Moves between items:
NT: f>FF, p>ZL, c>CF
HD: f>MH, p>TC, c>RD
GG: f>CL, p>PF, c>TD
CG: f>TC, p>FF, c>TM
CF: f>PP, p>ZB, c>CC
LG: f>GG, p>RJ, c>BS
TZ: f>LH, p>GB, c>LG
LH: f>RN, p>GP, c>GG
TC: f>MQ, p>LG, c>QT
RZ: f>BT, p>FG, c>RN
DS: f>RR, p>MJ, c>NJ
RJ: f>PF, p>BF, c>ZD
BS: f>TD, p>ZD, c>RM
JR: f>TN, p>RN, c>NB
PP: f>BS, p>BM, c>LJ
SM: f>TZ, p>RD, c>FF
MJ: f>CF, p>DR, c>MD
NB: f>GL, p>CL, c>TR
GB: f>GP, p>LB, c>RJ
DC: f>HP, p>ML, c>MS
RD: f>GB, p>QT, c>MN
MN: f>RJ, p>BQ, c>BM
PF: f>MS, p>PG, c>HD
RR: f>TM, p>CF, c>ZH
GD: f>CT, p>JR, c>HM
BT: f>GT, p>QC, c>LP
ZT: f>RZ, p>HM, c>LH
RQ: f>PH, p>DS, c>QC
ZD: f>HD, p>CG, c>HQ
HQ: f>RD, p>TM, c>ZL
MH: f>HM, p>MQ, c>GB
BF: f>PG, p>SM, c>CG
CN: f>LF, p>GT, c>DS
GL: f>NJ, p>RP, c>ML
TQ: f>CN, p>BT, c>TN
CL: f>RP, p>MS, c>JQ
MQ: f>NB, p>GG, c>LB
RN: f>LP, p>DC, c>CL
QT: f>LB, p>BS, c>BQ
RM: f>SM, p>HQ, c>NT
ZB: f>BM, p>CN, c>RQ
LJ: f>RM, p>PH, c>GT
CT: f>RQ, p>TN, c>FG
CC: f>LJ, p>RQ, c>BT
ZG: f>BQ, p>LJ, c>CN
FG: f>QC, p>GL, c>DC
ZH: f>ZG, p>CC, c>TQ
MS: f>GD, p>BG, c>MH
LB: f>TR, p>TD, c>BF
NJ: f>ZH, p>MD, c>HT
RP: f>MD, p>GD, c>ZT
FF: f>LG, p>MN, c>PP
QC: f>GF, p>NJ, c>HP
HT: f>TQ, p>RZ, c>JR
TN: f>DS, p>LP, c>GL
HP: f>DR, p>HT, c>GD
BM: f>ZD, p>LF, c>PH
BQ: f>BF, p>RM, c>LF
LP: f>MJ, p>HP, c>RP
BG: f>JR, p>LH, c>MQ
ML: f>HT, p>ZT, c>BG
LF: f>CG, p>NT, c>RR
PG: f>BG, p>TZ, c>TC
ZL: f>MN, p>ZG, c>ZB
GP: f>DC, p>TR, c>PF
TR: f>ML, p>JQ, c>PG
TM: f>QT, p>PP, c>ZG
DR: f>ZB, p>TQ, c>CT
GF: f>ZL, p>ZH, c>DR
GT: f>NT, p>GF, c>MJ
TD: f>JQ, p>HD, c>SM
MD: f>CC, p>CT, c>RZ
HM: f>FG, p>NB, c>GP
JQ: f>ZT, p>MH, c>TZ
PH: f>HQ, p>RR, c>GF

In the rows, zero is written as 45.

The rows follow the links: the fewer symbols apart two items are, the more alike their rows tend to be.

Each row is also shifted at random along 5 hidden directions that mean nothing.

Some items, each with a row of numbers:
GD: 3 59 54 51 47 32 50 43 43 31 41 41 44 46 48 46 43 53 58 44 38 57 44 37 43 46 42 52 47 32 49 47 53 39 42 45 44 56 52 38 40
HM: 37 46 50 64 59 42 44 57 47 36 40 50 47 36 51 43 52 44 54 50 46 44 52 33 45 61 46 51 50 44 36 53 35 45 33 50 44 49 53 56 40
RZ: 76 54 53 48 40 45 50 53 28 72 41 44 39 29 48 42 61 31 56 43 44 49 51 37 44 56 41 37 46 42 31 48 45 52 31 51 52 37 62 61 43
GB: 34 44 39 37 29 51 38 40 36 62 44 31 50 47 41 35 51 40 40 49 48 52 38 44 47 38 54 44 40 42 39 40 44 48 47 50 40 49 51 43 41
MJ: 22 48 52 59 60 33 53 52 50 41 51 58 38 40 54 56 39 51 51 38 45 52 55 43 41 52 31 41 49 45 47 45 50 45 34 40 49 43 46 49 50
BM: 21 41 39 39 52 44 45 40 48 53 51 44 40 44 46 47 37 47 37 36 48 52 40 52 47 35 37 30 41 44 43 36 53 45 39 37 46 40 39 46 52
ZD: 56 38 39 59 39 34 34 43 50 53 60 49 57 61 54 50 36 58 36 48 52 72 48 42 42 41 47 52 42 45 52 34 46 46 41 48 34 66 50 28 39
ZB: 24 41 47 43 49 58 49 40 48 47 46 45 35 27 43 53 43 32 51 32 45 22 38 57 53 46 30 30 51 52 38 43 50 51 39 41 54 24 36 56 45
TM: 63 36 34 28 37 58 43 40 47 47 46 42 42 47 34 45 42 40 31 43 49 27 41 56 45 33 46 39 40 55 48 42 45 52 57 41 44 35 30 46 53
HD: 35 47 34 62 29 50 34 49 39 62 52 34 54 41 46 41 53 43 46 50 61 51 41 41 47 42 44 51 41 50 34 38 46 74 35 58 31 59 58 49 36
BF: 58 34 40 62 62 43 32 45 57 36 49 45 54 44 54 42 40 49 44 46 49 56 38 41 53 51 49 46 49 38 40 39 37 36 32 44 39 54 45 44 35
PP: 39 40 41 35 50 37 44 36 48 53 53 46 43 53 49 46 33 52 33 39 44 64 41 50 46 33 42 34 41 40 50 34 52 34 43 36 45 46 40 36 51
HP: -1 58 50 37 47 43 57 46 39 35 36 40 35 38 39 45 47 44 53 41 41 35 45 44 41 41 37 43 43 41 45 51 53 49 47 42 49 38 43 51 53
NT: 49 49 37 39 35 40 46 35 48 35 51 37 46 58 39 49 32 57 39 42 48 50 39 51 42 26 41 48 39 46 56 37 59 52 55 42 37 55 36 29 50
PG: 42 42 36 39 55 58 39 48 48 30 34 33 47 38 36 31 52 40 41 51 50 25 37 43 48 44 54 46 43 45 34 50 36 48 47 45 40 41 38 59 48
GF: 57 48 48 54 43 39 48 41 53 27 50 50 44 49 46 57 35 53 51 41 44 42 46 48 43 43 35 53 49 48 56 44 52 49 49 44 43 49 40 33 42
TD: 59 39 39 50 49 52 34 45 43 57 44 36 51 36 48 35 52 37 44 46 50 50 37 42 53 49 50 40 45 41 31 40 38 45 33 49 41 47 52 54 37
LF: 68 38 38 26 47 57 46 36 49 41 43 41 40 43 35 43 39 39 35 40 44 27 37 57 49 34 45 34 43 49 47 42 47 41 53 37 49 30 29 48 51
CT: 39 56 53 50 61 27 55 52 42 45 44 50 37 43 53 47 44 52 51 41 40 64 53 36 39 49 36 39 44 34 44 47 50 37 33 39 48 47 52 49 52
BS: 39 29 37 56 67 54 35 48 60 30 47 49 48 38 48 44 40 43 39 44 52 31 41 49 52 50 44 42 50 51 37 44 35 44 37 42 42 40 34 54 44
BG: 24 44 45 54 59 41 43 55 48 31 38 49 47 46 47 39 49 49 44 52 45 44 51 35 42 54 50 53 45 42 42 53 34 40 42 45 41 50 45 50 46
NB: 19 40 55 54 60 42 43 54 39 67 44 55 43 31 58 41 56 34 50 45 40 58 54 35 48 66 45 34 50 38 30 47 33 30 24 46 54 37 60 60 40
MN: 8 40 34 49 30 45 41 45 46 57 57 46 48 54 44 50 38 50 33 45 57 50 47 50 41 33 41 46 39 57 49 36 50 65 48 48 36 53 42 37 49
HT: 32 62 47 49 40 44 54 53 36 39 38 38 39 37 39 44 53 44 56 45 48 34 48 40 38 44 36 50 43 48 41 53 52 66 44 51 42 45 50 55 49

Where do the symbols, taken in turn from left to right, take each start?
Answers are names.
29 46 46 52 37 43 43 55 37 55 44 49 48 45 46 42 55 42 45 52 48 47 55 37 39 53 50 52 44 49 41 50 37 52 43 53 42 50 56 49 42
c p p p p p f c: GG
96 44 41 41 40 52 45 38 47 40 45 40 43 43 39 47 41 42 45 40 47 32 38 52 48 38 41 43 45 49 46 42 50 52 50 44 44 39 37 44 45
c c c p f c c c: GD
41 54 49 45 52 35 56 51 44 33 42 51 37 47 44 49 42 52 47 43 42 44 54 41 37 44 38 47 44 44 51 51 49 46 46 42 46 45 43 45 54
f p f p f c: ZL
35 43 44 40 40 48 43 52 36 60 40 46 46 43 43 37 56 38 39 52 46 44 51 39 41 51 54 45 42 47 38 49 34 45 45 49 46 42 51 53 46
p p f f c p c c: MH
46 39 34 60 26 51 33 46 45 56 55 43 55 48 45 47 46 44 41 49 58 43 45 46 45 42 45 54 44 58 42 38 43 69 44 56 34 56 49 41 37
p c f c c f p: BS
32 34 40 44 47 54 34 38 51 44 45 40 50 43 45 41 43 40 41 44 46 41 34 49 54 45 50 42 47 43 40 40 40 38 43 44 44 43 40 45 36
p f f f c p p p: BG
47 46 54 40 40 56 47 46 35 55 36 45 41 30 43 42 58 27 55 45 38 30 45 43 49 58 48 40 50 44 36 52 37 41 42 49 55 29 51 57 38
p c f p c c p p: MH
56 41 56 32 38 39 52 35 47 44 47 56 40 52 46 55 35 45 45 40 31 46 47 52 44 45 42 42 48 43 60 44 48 25 55 38 56 36 39 29 44
f p p p p p c p: DR
47 40 56 39 45 49 45 46 38 55 37 50 44 37 47 40 54 31 50 47 34 41 48 42 48 60 52 42 51 40 39 50 33 27 43 47 56 33 52 51 37
p c c f f p: JR
77 48 45 54 46 36 45 39 49 44 54 43 46 47 52 52 37 53 48 38 46 62 40 46 47 40 36 43 45 40 48 36 56 46 37 43 41 53 46 36 41
c p p p f c f c: ZB
89 34 34 66 50 47 31 49 57 29 50 46 57 51 47 46 40 51 40 51 56 42 44 42 46 48 49 58 46 52 44 43 37 55 44 50 32 60 42 41 39
f c p f p c: RJ
53 53 54 29 31 47 52 38 34 47 35 39 40 44 38 42 50 38 53 46 33 40 42 44 44 45 49 46 45 38 48 50 47 35 54 46 52 38 48 41 42
p f f p f: PH
45 51 53 45 53 48 50 47 41 36 34 42 40 31 43 41 52 37 58 44 39 33 42 41 48 54 44 44 49 39 38 53 43 40 40 45 51 35 48 57 42
p f f f f p p p: BM
23 54 48 62 59 40 47 52 53 8 35 43 47 42 44 44 45 51 59 50 44 33 45 36 43 54 44 61 50 40 45 57 41 47 44 47 39 54 43 48 41
c f f p c: GL
88 42 40 40 49 47 37 46 42 48 38 38 51 48 43 30 52 44 37 53 45 52 42 38 46 46 60 46 41 38 38 46 35 35 45 46 41 50 49 48 43
c p f c f f f c: JR
62 44 46 41 26 55 47 37 40 58 51 42 41 39 41 53 44 36 49 37 46 34 40 55 48 40 36 39 46 53 46 40 54 59 47 48 48 35 43 43 41
f c p p p: CF
